Each row has a name. Each piece below is followed by the name of the row it came from, unless a question asks for something else. Each question is about the rows just above it. Places in a row count from 1.

Z_556: [21 28 19  1]
Z_468: [-47 -15  35 -14]
Z_631: [  1  -5 -51  10]
Z_568: [ -9  -9  -9 -10]
Z_591: [-12 -12   5   5]
Z_8: [ 26 -12  -8 -11]
Z_356: [ 25 -11  -8   4]
Z_46: [ 24 -11  -8   4]
Every place of [-9] in Z_568:
1 2 3
Every place of [21] in Z_556:
1
Which row holds [-9 -9 -9]?
Z_568
[-47 -15  35] with +1 step of 1 on every entry:
[-46 -14  36]
At which places does Z_591 hold [-12]?
1 2
Shuffled Z_468 with one entry gone: [ 35 -14 -15], missing
[-47]
Move every entry of [-9] by -1 step of 1.
[-10]

Z_591: [ 0 -4  4 -6 -1 -4  5 -7 -7 19]
Z_568: [ 0 -4  4 -6 -1  0  6 -2 -1 -1]
Z_8: [ 0 -4  4 -6 -1  4  3 -3  0 -2]
Z_198: [ 0 -4  4 -6 -1  4  3 -3  0 -4]
Z_356: [ 3  3 -1  0  2  1 -1  0 -3  0]
Z_883: [ -9  14   2   2  12  24  -5   7 -30  -6]
Z_46: [-6 -1  0  6 -2 -2  1  4 -5 14]
Z_468: [-2  3 -2  2  2  3  0 -3 -7  4]
Z_631: [ 3  1 -1 -1  0  1 -1  0 -1 -3]
Z_485: [ 19 -28 -10  -8 -14 -37   8 -16  50   4]
Move every entry of [1] by -1 step of 1.
[0]
[-6 -1  0  6 -2 -1]
Z_568
Shuffled Z_8 with one entry gone: [-3 -2 -6  4  4  0  3  0 -1], missing
[-4]
[3 1] with +1 step of 1 on every entry:
[4 2]
Shift each entry of [ 0 -4  4] by -1 times 1:
[-1 -5  3]
Shuffled Z_591 with one entry gone: [-7 19  4 -6 -4  5 -7 -4  0], missing
[-1]

Z_568: [-23 -14   2   3  10  -2  -1  29  -8 -18  15  -2 -10  -1 -30 -10   5   9
  -5 -13  -4 -10   8   8  11  -6  -1  -5  19 -25 -10  14 -21   0   6  -2
  -2 -20  -2]
Z_485: [ -1  17  19  -8  -8  -4  -5  -4   3  -8   9  -4  33 -10   2   5  -1  -6
  -1  17  -2   2 -14 -14   5   5  -8  19  24 -16  -8  -8 -13  -4  31   3
 -14  -6 -16]
Z_883: [-21  -8   3   0   9  -3   1  21  12 -18  16 -11  -8   3 -36 -10   3   5
  -5  -8  -4   2   8   4  12  -6  -3 -21  19 -27  -9  12 -24   8   7   8
  -3 -17 -17]
Z_631: [-26 -18   3   2   6  -3  -1  26  13 -16  14 -14   3  -5 -20  -7   6  13
 -12 -17  -7  18   7   8  14  -4   4  -6  23 -25 -18  11 -18 -11   7   3
   1 -22 -33]
Z_556: [  3  -3 -26   2  26  13 -16 -14  -1  14 -18   6  33 -11   4   4  -3  -4
  -5  11  -2   7 -13 -10  24   4  -6  20  25 -15 -11  -9 -12  -9  28   1
 -13 -10 -22]
Z_46: [ -1   0   3   4   3   7 -10  20   1 -19  11   8  -7   5 -40 -16  -9 -12
   0  -2   8 -10   1  10  11  -9 -19 -26  16 -11   5   4 -21  23   6   5
 -19 -12   3]
Z_591: [-21  -1  13  -4   2  -9   4  19  20 -13  15 -16  18  -9 -12   3   9  10
   8   2 -10  12   2  -8  15   4   5   8  19 -28  -9  11 -19 -11  23   5
   0 -16 -23]
Z_8: [-23  -7  10  -3  -1  -7   1  18  16 -13  14 -17  15  -8 -10   0   7  12
  -5  -5  -9  16   2  -3  17   1   5   6  23 -27 -16   8 -17 -14  18   4
   0 -18 -31]
Z_468: [-23 -14   2   3  10  -2  -1  29  14 -18  15 -10  -4  -1 -30 -10   5   9
  -5 -13  -4  10   8   8  11  -6  -1 -15  19 -25 -10  14 -21   0   6   5
  -2 -20 -22]
Z_244: [-20 -11   3   3  11  -2   0  28  15 -19  16  -9  -4   0 -33  -9   5   7
   1 -10  -4   6   8   6  10  -4  -2 -17  17 -25  -6  16 -22   3   8   6
  -3 -19 -16]
Z_356: [  7   1  -8   7  12   4  -7  35   9 -20  13   2  -8   2 -38 -15   0  -1
   2 -14   2   3   7  15   7  -7 -10 -23  14 -15   0  14 -19   9   2   3
 -10 -20  -8]
[-26 -18   3   2   6  -3  -1  26  13 -16  14 -14]
Z_631
Places of [-8] in row Z_485:
4 5 10 27 31 32
[33] with -1 step of 1 on every entry:
[32]
Places of [-2] in row Z_568:
6 12 36 37 39
Which entry of Z_485 is missing from [ -8  -4  -8 -16  -1  31   5   5 -14 -13  -8  -1 -10  17 -16  -8 -14  -6
   3   5  -4  33  24  -4   9  -2  19  -4  -1   2  19   2  -8 -14  17  -6
   3  -8]?
[-5]
The row with [  7   1 -10] is
Z_244
Shift each entry of [-21   0] by -1 times 1:
[-22  -1]

Z_468: [-39 -36   9  18 -36  18 -16 -47 -14  -4  22 -15]
Z_485: [  0 -27   1  18  10  15 -35 -28 -23  19  22  -1]
Z_591: [-11  21   2  13  20  24  -8 -14 -27  11   9  -1]
Z_8: [-39 -16   9  18 -20  18 -16 -47 -14  -4  22 -15]
Z_356: [-11 -25  -7  13  20  24  -8 -14 -27  11   9  -1]
Z_46: [-22 -21  -3  31  14  17 -26 -11  14  11  21  10]
The row with [-11 -25  -7  13  20  24  -8 -14 -27  11   9  -1] is
Z_356
At which places does Z_46 hold [14]?
5 9
Places of [22] in row Z_468:
11
[ 15 -35] with +1 step of 1 on every entry:
[ 16 -34]
Shuffled Z_485 with one entry gone: [-35  -1 -27 -23   1  15  19  22 -28  18  10], missing
[0]
Move every entry of [15] by -1 step of 1.
[14]

Z_883: [20 13 -3  6 39 14  6  5  9 16  1 -5  4 13  3  5 11 22 14  6  5  8  0]
Z_591: [ 6  1  0 41 20 13 -3  7  8 27  4  0  6 10  5  8  1 19 17 -2  5 17 -1]
Z_198: [ 2  1  3 19 36 27  0 16  6 28  2 -5 16  7  0  7 10 12  6  2 -3 -1  1]
Where do [20 13 -3  7] appear?
Z_591
Shuffled Z_591 with one entry gone: [ 6  4  6  8 10 -1 13  1 27  0 17 17 -2 20  0  5  1  7 -3 19  5  8], missing
[41]
Move every entry of [5 8] by -1 step of 1.
[4 7]

Z_198: [ 32 -20 -11  -4  14  44  10]
Z_356: [-3 -1 -1  1 -1  1 -1]
Z_46: [ -3  14 -11 -33  14 -34  -6]
Z_468: [ -2   2   2 -19 -18 -25  13]
Z_591: [ 25   5  28   0  -8  -9 -15]
Z_568: [  1   7   9 -14  -8 -27  -1]
Z_8: [-2  2 -7  5  8  7 -1]
Z_631: [ 12  13 -19  10 -20 -13  16]
Z_556: [ -2   2  -7   5 -10 -15  -9]
Z_883: [ 32 -20 -11  24  10  15  11]
Z_485: [11 14 -4 17  2 -7  9]
Z_244: [ -2  14  -3   8  -5 -22   2]
Move every entry of [-4 17  2] by +1 step of 1.
[-3 18  3]
Places of [-3] in row Z_356:
1
At which places does Z_46 hold [14]?
2 5
Z_631 without one entry, shuffled: [ 10  16 -19  13 -20 -13]. Gone:
[12]
[ -2   2  -7   5 -10 -15  -9]
Z_556
Shuffled Z_46 with one entry gone: [ -6 -11  -3  14 -33  14], missing
[-34]
At which places does Z_356 hold [1]?
4 6

Z_8: [  5   6   5  -6   3 -16   2   9  11 -18]
Z_485: [  6   6  11 -10  -3 -15   3   9  18 -13]
Z_556: [ -4 -16 -28  32 -15  45 -16 -22 -44  44]
Z_468: [-2  6  6 -3 -1 -2 -2  1 -2 -1]
Which entry of Z_556 is missing from [-16 -28 -15  44 -16 -22 -44  -4  32]?
[45]
Move every entry of [-6  3] by +1 step of 1.
[-5  4]
Shuffled Z_556 with one entry gone: [-15 -22 -16 -28  32 -16  45  44  -4], missing
[-44]
Shuffled Z_468 with one entry gone: [ 1 -2 -2  6  6 -1 -2 -1 -2], missing
[-3]

Z_46: [-51  -9  21  23]
Z_356: [ 48  19  20 -11]
Z_883: [-10 -11  -9   6]
Z_244: [-28  42  41  24]
Z_591: [47 37 13 -5]
Z_631: [37 13 -7  5]
Z_568: [-10  19 -36 -11]
Z_556: [-22 -19  -5   2]
Which entry of Z_568 is missing from [-36 -10  19]?
[-11]
Z_883 without one entry, shuffled: [  6  -9 -11]. Gone:
[-10]
Move every entry of [-10  19] by +1 step of 1.
[-9 20]
Which row holds [ 20 -11]?
Z_356
[37 13 -7] with -1 step of 1 on every entry:
[36 12 -8]
Z_244 without one entry, shuffled: [-28  24  41]. Gone:
[42]
[37 13 -5]
Z_591

Z_568: [17 -5 -3 -2  2 -4  6 -9 -6]
Z_244: [ -3  -2   2  10   5  -9  -8 -17  13]
Z_556: [-19   6  -4 -38  15  10 -11   0  -4]
Z_883: [ 10  -2   3 -40  -4 -10   9  15   6]
Z_356: [-16   7  -3 -40  13  10 -15   7  -4]
Z_468: [  6 -20  12 -12  21   2  -8 -17  14]
Z_198: [17 -5 -3 -2  2 12  5 -9 -6]
Z_8: [  8  -5  -4 -11   4  12  20 -19   4]
Z_591: [-17   8  -4 -40  15   9 -10   3  -5]
Z_485: [-11   5   2 -37   6   1  -3   5   0]
Z_46: [-10   4   5 -33   4  -2  -2   2   4]
Z_631: [-14   4 -10 -36   4   5   5   8 -11]
Shift each entry of [-3  5] by +1 times 1:
[-2  6]
Where do [ -4 -40  15   9 -10   3] appear?
Z_591
[-3 -2  2 12  5 -9]
Z_198
The row with [  6 -20  12 -12] is
Z_468
Z_568 without one entry, shuffled: [-4  6 17 -6 -2  2 -5 -9]. Gone:
[-3]

Z_356: [-10  -5  -8  20  -6  13  -4 -31  -9 -31]
Z_591: [ -3 -22 -13  14  -2 -26  40  -6 -18   2]
Z_198: [ 27 -15  -3   1 -19 -24 -11  22 -37 -41]
[-13] with -1 step of 1 on every entry:
[-14]
At which places does Z_356 hold [-5]?
2

Z_591: [ 39  39  11  16  16  37 -36]
Z_8: [-14 -18 -30  37 -18 -14  35]
Z_568: [ 33  -3 -37  17 -46 -19  21]
[ -3 -37  17 -46 -19]
Z_568
Places of [16] in row Z_591:
4 5
Every place of [-18] in Z_8:
2 5

Z_198: [-20  -7   9 -33 -28  27 -10 -41 -20 -20]
Z_883: [-11 -21 -28 -36  -6  17 -28 -48  13 -19]
Z_485: [  2 -18   2  27   2 -11  -3 -11   9   2]
Every place of [-7] in Z_198:
2
Every place of [2] in Z_485:
1 3 5 10

Z_556: [ 27 -30  -1 -30 -30  -1]
Z_8: [-18  22 -37   0   9  18]
Z_568: [  0 -21  10 -33 -21  26]
Z_468: [ 35 -36 -12  14 -32 -14]
Z_244: [ -2  12 -25  -1   3   5]
Z_198: [ 32 -42   0  37 -41  -7]
Z_485: [ -4 -11  -4  -4  29   8]
Z_591: [-14  -9 -12  18 -25  -1]
Z_631: [ 19  -5  -8  20 -21 -35]
Z_883: [-18 -11  39  37 -10 -25]
Z_356: [ 22  -6 -42 -36 -37 -31]
Z_46: [-30  20  44  31  21 -11]
Z_631 without one entry, shuffled: [-21  20  -8 -35  -5]. Gone:
[19]
Z_244 without one entry, shuffled: [ 12  -1 -25   5   3]. Gone:
[-2]
Every place of [-4] in Z_485:
1 3 4
At which places does Z_556 hold [-30]?
2 4 5

Z_485: [-25   6  19 -14 -15  13   0   0  14  -3 -10   6   5 -15 -10 -38   0]
Z_883: [-49   9  31 -22 -14 -49  -5   3   8 -10   5   2   4  -8  -5 -49  -2]
Z_356: [-25   6  19 -14 -15  13   0   0  14  -3 -10   6  20 -10  -1  -8 -16]
Z_46: [-11   1  19 -14 -15  13   0   2  14 -10   5   2   2   2  -5  19  -2]
Z_8: [-25   7  17 -17 -15  10  -1   1  14  -5  -6   4  16 -10  -3 -11 -12]
Z_46 without one entry, shuffled: [ 19  -2   5  14  19 -14 -15   1   2   2  -5   2  13 -11   2   0]. Gone:
[-10]
Move every entry of [-1 -8] by +1 step of 1.
[ 0 -7]
[-15  13] with +1 step of 1 on every entry:
[-14  14]
At which places does Z_883 hold [-49]?
1 6 16
At which places does Z_46 hold [2]?
8 12 13 14

Z_568: [-22   4 -27   7   1 -46 -13  19   7 -21 -15  19  -4 -10 -28 -26  -9 -18
  23 -11  29 -26  39 -41  38  35 -45  -7 -22 -29 -25 -34  15  -1  21 -13
 -31]
Z_46: [-35 -14  29  16  29 -39 -20  17  22 -33  35 -43   9   3   1 -20 -38  42
  11  -7 -11 -30 -16 -34  -9  12 -34  23  29 -26 -13  31 -32 -30  -3  13
 -27]
Z_485: [-20  42  -1 -30  18 -41  13   6 -29  33  19  43  28 -21  38  12 -45  45
 -33 -22 -43  35 -14  37  30 -20  36  -7  23   7  16  27  -4 -43 -22  42
  41]
Z_244: [  0 -45  -4   6  16  26 -22   3   8  -7 -15 -18 -25 -33 -29 -13 -11  34
 -12 -24   9  38  17  18  29  18 -40 -36  -6  17  41  26  35  41 -34   7
 -28]
Z_556: [-16 -24 -32  42   5 -26  29 -45  32 -16 -12  29  43   2  32 -34  35  24
 -42  35 -14   2  -6 -26 -29   4  25  21  40 -23  46  42 -39  40  26 -39
  46]
Z_198: [ 36  39  -1   4  30   6 -43  34  31 -26  17  22  -5  19 -27  13 -30 -40
  37   2  -3  12 -46 -41  24   6  43  41 -14  37  40  36  32 -16  35  27
  21]
Z_591: [ 29  15  22 -46  42 -12  -1  44  -6 -46 -17 -34  11  -6 -40  37 -21 -46
  -1 -25  -1   6 -26  33  37  25 -38 -28 -17  34   9  21  11  35 -38  34
   2]
Z_468: [-28  33  10   4  19 -42  24  44   9 -39  -9  11 -11  22  35  44 -29 -24
  46  -5  13  42 -28  -8   3   9   7  -8   2  -5 -34 -27   1   3 -29   5
  19]
Z_631: [-20  42  -1 -30  18 -41  13   6 -29  33  19  43  28 -21  38  12 -45  45
 -33 -22 -43  35 -14  37  30 -20  36  -7  23  27  16  27  -4 -43 -22  42
  41]
Z_883: [ 19  34  -9  -2 -11 -20 -25  24 -31  -3   9   1 -44   2 -32 -25  -8   8
  12 -17 -21   0  18 -44  26 -39  36  35 -14  13  18  45  13 -46 -25  45
  13]
Z_356: [ 17  19 -25 -23  21 -36  28  29  16 -34  15  15  14 -19  22 -10 -18   7
  45 -41  -9 -36   7  -2  -6  13   3  33  13  21   2  24 -36 -21   0  -3
   7]
Z_8: [ 44  -7  35  -4  40   1  30 -38   7  46  45 -12 -21 -43 -34   1 -27  -1
  40  46 -32 -27 -28 -46  25   2  34 -16 -19 -21  29 -33  30   2 -23   7
  16]
Z_468 without one entry, shuffled: [ 46 -28   3  35  44   2  -8 -24  10  13   9 -29 -11  -8  -5  19  -9 -29
  19  44   4 -34 -27   7 -28 -39 -42   1   5  33   3   9  11  22  24  -5]. Gone:
[42]
Every place of [3] in Z_468:
25 34
Move every entry of [ 13 -46 -25  45] by +1 step of 1.
[ 14 -45 -24  46]
[ 11 -11  22] with +1 step of 1 on every entry:
[ 12 -10  23]
Z_631 without one entry, shuffled: [-14  45 -29 -43  41  23  19 -45  28 -21 -30 -43  27  43 -20 -41  -7  -1
  37  16 -22  30  13  -4  42  27 -20   6 -33  18  38  33 -22  35  36  42]. Gone:
[12]
Move every entry of [-20] by +1 step of 1.
[-19]

Z_568: [ 29 -13  -7  -4]
Z_46: [-14   0   1   2]
Z_883: [-8 -5 -5 -4]
Z_468: [12 28  2  2]
Z_591: [ 7 11 28  7]
Places of [-4] in row Z_883:
4
Which row holds [28  2  2]?
Z_468
At which places does Z_46 hold [1]?
3
At which places does Z_591 hold [28]?
3

Z_356: [ 10  -9  10  10 -13  -5 -14]
Z_591: [-32  -6 -10  14 -12 -18 -27]
Z_244: [-22 -16   1 -21 -19   9  16]
Z_468: [ 16   8 -15  11  -6  42   9]
Z_631: [ -8 -18  17  19 -21  -7 -22]
Z_556: [26 22 26 -6  5 -7 18]
Z_46: [ 30  -7  17  -4  -3  -4 -43]
[-9] with -1 step of 1 on every entry:
[-10]
Move every entry of [10 -9 10 10] by -1 step of 1.
[  9 -10   9   9]
[-10] with +1 step of 1 on every entry:
[-9]
Every place of [-14] in Z_356:
7
At which places does Z_556 hold [-6]?
4
[ 14 -12] with -1 step of 1 on every entry:
[ 13 -13]
Move every entry of [-18] by -1 step of 1.
[-19]

